Each row is followed by one of two labels, saying whether the row has a hidden trait. Each part has a new trait and two new labels.
[-46  -6   6  -1  -3  -3   1   0  -1 -13   3   2   7   3   2   0   6  -4
   2   1  -3  13  -2  16  -1   4  -4   2  -5  -1  -6   0   6  -5   3  -6
 -17   1   2   1   7  -2  -3   1   2   5   2   3   4  -7   0  -3   5  -1
 -24 -10  -2   3  -5   3   0  -3  12 -13  -5   1  -4   0  -7   7  -3   2
  -1   5   2   1   1   3   4   2  14   6  -4   0   0   1   0   4   0   3
   6   5   5   2   0]
<18>
[ -1  -1  11   0  -1  -5   2  -3  -2 -33   2   2   2   2  -3 -13   7  -3
   2   0  -2 -13  -1  13   6   3   3   0  -3  -2 -10  -1   6  -5  -2  -8
   0   0  12  -5  -3  -3  -1  -1   1  -1   9 -17   2   2   2   1   4   0
 -23  -4  -1   0   4  -2   7   0  11  -4  -7   1  -4   1   7   3   0  -2
 -12   3   2  -3   6  -1   6  -2   4   9  -1   3  -3   1   1   9  -3   7
   2   3  -4  16   7]
<18>
[ 50   6  -1   2   2  -1   4  -4  -3 -47  -1  -1  -3  -4  -5 -11   9   0
   3  -2  -2 -25  -1  -3   3  -4  16  -1   4  -2  -5   9  -2   0  -8  -2
  32  -4   9  -6 -15  -2   5  -2   1  -9   3 -18  -5   8   2   4   0   2
  -2   5   4  -1  10  -6   6   4  -2  12  -3   1  -6  -2  11  -5   6  -2
 -10  -2   7  -3  10  -3  19  -8 -23   7   3   3  -1  -2   0   5  -7   8
  -7  -4 -13  13  -5]
<18>
[ 29   6  -5   2   1   3   2  -2  -2 -16   0  -1  -2  -6  -3  -2   3   2
   4  -1   0 -17  -1 -12  -6  -3  13   0   7   1  -1   8  -3   4  -5   5
  32  -2   1  -1  -9   1   5  -1  -1  -6  -1  -7  -7   6   0   2  -4   1
  11   1   3  -4   3  -5   0   4  -6  13   4  -1  -3  -2   3  -8   7  -2
   0  -1   5   0   5   0  17 -11 -17   0   1  -1   1  -2  -1  -3  -5   2
  -7  -5 -14   2 -10]
<18>
[ -9   0  -3   0  -2   4   1  -2  -2 -16   4  -1   5   0   3   9  -1  -1
   4   0   2   9  -2   4  -8  -1   1   2   1   2  -1  12   2   2   0   3
   8  -1  -7   6   2  -1   1   2   1  -4  -5   8   0  -4  -1   2  -1  -1
   3  -4   2  -3  -9   1  -7   0   0   1   1  -4  -2  -2  -9  -5   2   1
   9   2   5   3   1   6  10  -4 -12  -3  -4  -5   4  -2  -2  -4  -2   3
  -4  -4   4 -14 -18]
<19>
[  6   3  -7   3   0   4   2  -1  -3 -11   1  -2   1  -4   1   7   3   2
   4  -1   2  -3  -1  -9 -10  -4   7   1   5   2   0  13  -2   4  -3   7
  21  -1  -7   5  -3   1   3   1   0  -4  -6   7  -6   0  -1   0  -4   1
  11  -1   4  -3  -4   0  -5   3  -3   9   4  -3  -3  -3  -3  -7   7   1
   7   1   6   3   1   3  15  -8 -19  -3  -1  -3   4  -3  -2  -4  -3   0
  -6  -6  -9  -9 -20]
<19>
[-39  -3   6   0  -2  -4   2  -1  -2 -23   3   2   6   1   0  -4   9  -3
   3   0  -3   5  -3  14  -1   3   0   2  -4  -2  -7   1   6  -5   1  -5
 -17   1   7  -1   5  -2  -2   0   2   4   4  -1   2  -4   1  -3   5  -1
 -26  -9  -1   3  -3   2   2  -1  15 -11  -6   1  -4   1  -1   6  -1   2
  -4   6   3   0   1   3   9  -1   8   8  -3   1   0   1   1   6   0   3
   6   4  -2   8  -1]
<18>
[-15  -1  10   2   1  -9   2   0  -2 -29   0   2   3   1  -3 -14  15  -1
  -2   0  -3  -6  -2  10   9   5   5  -1  -4  -4 -12  -5   4  -7  -4  -9
 -15   3  13  -5  -1  -3  -1  -2   2   2   3 -13   1   1   3  -3   4   0
 -32   1  -1   3   3   2   9   0  16  -8  -8   5  -4   1  11   8   1   2
 -16   4   0  -3   2  -3   4  -2  11  11   2   5  -2   2   4  10   1   2
   6   5 -13  21   8]
<18>
[ 63  11  -1   4   2   6   0  -3  -2 -17  -4  -4  -8 -13  -9  -5 -10   5
   2  -2   3 -35   2 -26  -7  -7  19  -2   7   1  -1   1 -10   9 -10  11
  40  -4  -5  -2 -21   3   5  -2  -2 -11   1 -18 -11  16   2   2  -6   3
  24   9   1   3   8  -9  -1   7 -13  15   6  -1  -1   1  11 -13  13  -5
  -2  -6   1  -1   2  -4   7 -14 -27  -3   1   1   1  -2  -1  -4   0   0
  -8  -7 -15  11 -14]
<19>
